Here is a tiny trained network, its code and every weight. The questions are about switching its units off for an input and a target symbol, where a switched-off unit gives its printed mean instead of its output.

import numpy as np


def w(rows, s, z=0):
    codes = np.array(rows[::2]) - 128.0
    scale = np.full(codes.shape[1], s)
    scale[-1] = z or s
    return codes * scale


def norm(h):
    return h / np.sqrt((h * h).mean(-1, keepdims=True) + 1e-5)


def f(y):
    return y / 2 * (1 + np.tanh(0.7978845608 * (y + 0.044715 * y**3)))


def softmax(a):
    e = np.exp(a - a.max(-1, keepdims=True))
    return e / e.sum(-1, keepdims=True)


def log_softmax(a):
    a = a - a.max(-1, keepdims=True)
    return a - np.log(np.exp(a).sum(-1, keepdims=True))


def net(x, mask):
    ids = ['αβδεηθλμξτφψω'.index(c) for c in x.split()]
    T = len(ids)
    res = E[ids] + P[:T]
    u = 0
    for l in range(2):
        r = norm(res)
        for j in range(2):
            rows = slice(3 * j, 3 * j + 3)
            q, k, v = (r @ M[l][rows].T for M in (Q, K, V))
            z = softmax(np.where(np.tri(T) > 0, q @ k.T / 3**0.5, -1e9)) @ v
            o = O[l][rows]
            res = res + np.where(mask[u + j], z, o[:, -1]) @ o[:, :-1]
        u += 2
        y = f(norm(res) @ A[l][:, :-1].T + A[l][:, -1])
        res = res + np.where(mask[u : u + 8], y, B[l][:, -1]) @ B[l][:, :-1]
        u += 8
    return log_softmax(norm(res)[-1] @ U[:, :-1].T + U[:, -1])


Q, K, V, O, A, B = {}, {}, {}, {}, {}, {}
E = w([
[124,178,135,121,44,71,64,154,139],'α',
[194,39,118,108,122,109,167,70,93],'β',
[85,156,121,163,206,196,187,177,206],'δ',
[208,128,103,130,185,114,133,123,254],'ε',
[111,165,160,98,144,39,129,169,122],'η',
[209,107,102,90,116,13,140,57,137],'θ',
[144,132,98,94,91,131,112,157,152],'λ',
[246,118,134,149,121,45,141,143,84],'μ',
[153,37,142,16,234,70,99,30,226],'ξ',
[132,123,214,136,130,119,166,188,140],'τ',
[150,86,178,85,54,98,18,113,18],'φ',
[88,116,126,2,86,30,162,108,115],'ψ',
[151,184,121,153,226,68,159,129,119],'ω',
],0.0089)
P = w([
[66,59,73,136,67,140,132,24,137],'0',
[184,43,117,26,225,16,2,242,210],'1',
[169,140,79,167,78,189,192,225,130],'2',
[209,208,251,5,141,85,235,30,231],'3',
[19,93,195,84,180,59,95,174,192],'4',
[161,159,70,175,88,177,210,169,164],'5',
],0.0051)
Q[0] = w([
[146,190,247,48,155,122,135,1,186],'L0H1',
[82,150,123,216,105,244,84,182,96],'L0H1',
[188,116,131,113,123,56,187,168,168],'L0H1',
[92,163,204,173,28,158,198,96,129],'L0H2',
[113,59,17,135,85,151,41,151,78],'L0H2',
[102,109,172,131,241,63,92,117,198],'L0H2',
],0.0057)
K[0] = w([
[2,66,111,137,133,139,133,39,167],'L0H1',
[153,132,165,90,157,180,63,177,113],'L0H1',
[143,137,111,220,124,101,229,111,132],'L0H1',
[158,110,221,98,105,153,184,213,111],'L0H2',
[67,93,80,151,174,135,96,150,65],'L0H2',
[134,150,129,119,219,96,130,79,141],'L0H2',
],0.0061)
V[0] = w([
[130,123,143,161,66,173,177,134,80],'L0H1',
[253,129,142,214,138,161,134,120,152],'L0H1',
[171,30,219,137,128,122,153,128,173],'L0H1',
[127,101,39,79,180,129,151,119,180],'L0H2',
[95,173,98,138,233,137,149,164,79],'L0H2',
[144,104,164,49,140,115,73,202,190],'L0H2',
],0.0052)
O[0] = w([
[115,185,176,64,64,170,184,36,160,111],'L0H1',
[104,179,240,253,71,98,40,52,163,101],'L0H1',
[138,110,170,95,61,142,23,221,190,253],'L0H1',
[95,96,127,125,96,171,7,128,88,197],'L0H2',
[112,10,158,44,106,132,169,93,174,72],'L0H2',
[25,84,44,145,245,169,97,87,12,239],'L0H2',
],0.0042,0.0032)
A[0] = w([
[253,112,137,72,72,52,90,96,99,95],'L0N1',
[157,114,114,123,196,135,197,46,138,89],'L0N2',
[147,213,191,176,92,192,215,170,122,104],'L0N3',
[130,60,104,219,73,159,185,57,129,1],'L0N4',
[137,130,45,80,104,149,153,57,83,91],'L0N5',
[79,41,171,117,237,64,96,101,153,128],'L0N6',
[216,110,137,95,122,142,176,135,126,148],'L0N7',
[88,95,172,168,128,117,88,149,164,104],'L0N8',
],0.0051,0.0026)
B[0] = w([
[49,101,203,139,155,169,151,129,168,217],'L0N1',
[85,253,138,108,114,138,79,140,42,136],'L0N2',
[170,71,156,151,105,119,126,176,182,204],'L0N3',
[72,73,150,122,136,144,113,96,122,113],'L0N4',
[100,134,121,78,85,191,113,104,150,132],'L0N5',
[109,123,104,117,114,86,19,154,116,252],'L0N6',
[17,124,167,166,40,153,119,168,128,161],'L0N7',
[71,140,130,45,187,91,129,99,107,166],'L0N8',
],0.006,0.0036)
Q[1] = w([
[70,30,136,70,232,26,26,121,100],'L1H1',
[51,219,165,132,38,130,173,34,149],'L1H1',
[65,190,252,26,235,69,42,170,250],'L1H1',
[212,169,65,201,29,219,230,39,139],'L1H2',
[227,241,22,158,67,128,182,77,184],'L1H2',
[129,122,252,83,97,221,131,65,42],'L1H2',
],0.0044)
K[1] = w([
[102,176,171,40,214,92,192,54,115],'L1H1',
[20,35,191,178,69,166,20,79,80],'L1H1',
[105,173,75,134,113,116,180,13,248],'L1H1',
[90,52,27,212,84,74,22,253,146],'L1H2',
[160,48,40,164,134,90,127,120,155],'L1H2',
[68,54,151,122,91,210,91,88,65],'L1H2',
],0.005)
V[1] = w([
[155,26,106,209,159,195,129,89,165],'L1H1',
[194,72,151,101,124,82,73,122,77],'L1H1',
[122,32,166,95,79,10,150,70,157],'L1H1',
[31,66,196,119,106,168,142,68,3],'L1H2',
[126,72,197,170,177,129,231,202,88],'L1H2',
[166,73,109,76,204,77,125,175,128],'L1H2',
],0.0058)
O[1] = w([
[3,166,65,145,134,100,119,70,139,74],'L1H1',
[11,198,158,79,138,227,64,139,148,78],'L1H1',
[119,114,182,143,239,231,165,100,45,252],'L1H1',
[186,230,79,106,184,168,147,121,205,143],'L1H2',
[148,125,42,64,197,219,7,46,178,158],'L1H2',
[57,54,117,73,223,159,170,154,82,159],'L1H2',
],0.006,0.0025)
A[1] = w([
[140,156,112,156,75,124,195,142,170,123],'L1N1',
[90,173,152,203,200,140,161,93,112,156],'L1N2',
[137,172,119,158,186,101,105,192,61,182],'L1N3',
[157,120,127,172,156,123,146,177,67,75],'L1N4',
[197,218,113,89,137,64,154,83,143,21],'L1N5',
[113,161,143,159,150,140,38,169,127,199],'L1N6',
[116,149,2,197,121,155,176,154,167,1],'L1N7',
[118,87,39,228,133,164,205,142,106,67],'L1N8',
],0.0071,0.0029)
B[1] = w([
[140,160,160,36,81,204,58,170,110,149],'L1N1',
[109,108,121,172,177,103,90,114,75,183],'L1N2',
[154,172,118,95,66,161,195,59,52,229],'L1N3',
[255,150,133,78,153,121,133,82,88,152],'L1N4',
[106,242,80,94,113,92,152,136,210,147],'L1N5',
[181,196,108,124,61,89,127,55,201,254],'L1N6',
[104,249,187,114,220,77,110,186,130,150],'L1N7',
[107,233,141,84,179,90,105,92,153,174],'L1N8',
],0.0062,0.0037)
U = w([
[150,148,118,126,59,88,142,157,106,156],'α',
[96,133,124,140,119,182,107,63,181,251],'β',
[77,230,108,125,175,89,134,181,186,165],'δ',
[97,76,104,168,119,16,111,115,161,229],'ε',
[190,121,92,93,175,150,142,172,66,18],'η',
[83,99,150,181,214,125,133,111,73,98],'θ',
[76,177,129,121,49,99,97,205,100,166],'λ',
[151,130,174,194,132,103,118,129,111,145],'μ',
[114,98,96,67,152,174,1,115,128,51],'ξ',
[159,70,229,98,117,149,146,190,203,63],'τ',
[181,196,98,119,70,169,100,105,193,119],'φ',
[76,112,101,62,131,184,196,170,90,115],'ψ',
[186,186,155,137,144,99,148,67,63,81],'ω',
],0.0074,0.0017)

Each question gives the input, a string of symbols that net reads in full, and the target symbol t.
The units are the heads (3 rows each of Q, K, V and O) and the neurons (one row each of A and B). Each row of codes is followed by its name. A weight is (code - 128) times the scale printed after its matrix; where a second scale follows, it is the last column's (O, A, B and U).
mask holds one flag per unit, layer by layer, with each layer's heads first. A switched-off unit (its flag False) gives its mean, the last column of its rows in O or B, instead of its output. The means were averaged over made-up inputs and are rounded, as every weight is.
A unit's drop is (log p(t) with every unit on - log p(t) with that unit switched off) / (log p(t) with every unit on - log p(t) with every unit switched off).
The circuit of an input: a set's keep is (log p(t) with only the set's units on - log p(t) with every unit switched off) / (log p(t) with every unit on - log p(t) with every unit switched off). Starting from the 12 units with the biggest drops (on a tie, the unit counted first), units are removed one at a time, each time the one whose removal leaves the highest keep (on an exact tie, the one counted first), for as long as the keep stays at least 0.8.
circuit, biggest first: the units of the circuit, biggest drop first
unit that matters most: the unit with the biggest drop
top k neurons: the k neurons with the biggest drops, biggest first
top k neurons in layer l: the k neurons of layer l with the biggest drops, biggest first
heads that matter: for each layer, one digit per head in row order, 1 if its drop is at least 0.15 and else 0, layers parted by /
input δ β λ ψ, target δ: heads that matter : 11 / 01
input δ ψ ω ε, target δ: top 2 neurons : [L0N2, L1N5]
input δ ω ψ δ φ, target ε: heads that matter : 00 / 10
input δ α δ τ, target δ: circuit, biggest first : [L0N2, L1H1, L0H2, L1N5]
input ψ δ λ λ, target ψ: heads that matter : 10 / 01
input ω θ ω τ, target ω: top 2 neurons : [L0N2, L0N1]
input λ τ ψ δ δ, target ε: heads that matter : 00 / 10
input θ ψ φ, target φ: top 2 neurons : [L0N1, L0N6]
input ξ δ ξ τ, target ξ: circuit, biggest first : [L1H2, L0H1]
input ψ δ ψ, target ψ: unit that matters most : L0H1
input δ τ φ ψ λ, target η: heads that matter : 00 / 10
input φ η ψ τ μ, target ξ: heads that matter : 00 / 01
input θ φ θ, target θ: top 2 neurons : [L0N1, L1N2]
input ψ τ τ θ, target ψ: circuit, biggest first : [L0H1, L1H2, L0N7]
input ψ δ ω α, target ψ: circuit, biggest first : [L0H1, L1H2]
input α ψ ψ δ τ, target ε: unit that matters most : L1H1
input ξ θ λ, target λ: circuit, biggest first : [L1H1, L1H2, L0H2]
input λ ω φ φ τ ε, target ε: heads that matter : 10 / 11
input ψ ω η, target η: top 2 neurons : [L1N4, L0N6]
input φ β α τ α, target ξ: circuit, biggest first : [L1H2]
input λ τ τ θ φ, target ω: top 2 neurons in layer 0 : [L0N1, L0N7]
input ψ δ δ μ ψ ε, target ε: heads that matter : 00 / 11
input β μ τ δ δ φ, target φ: heads that matter : 00 / 01
input ξ τ β τ ψ, target ξ: heads that matter : 00 / 01
input ψ τ δ δ, target ψ: top 2 neurons in layer 0 : [L0N2, L0N1]
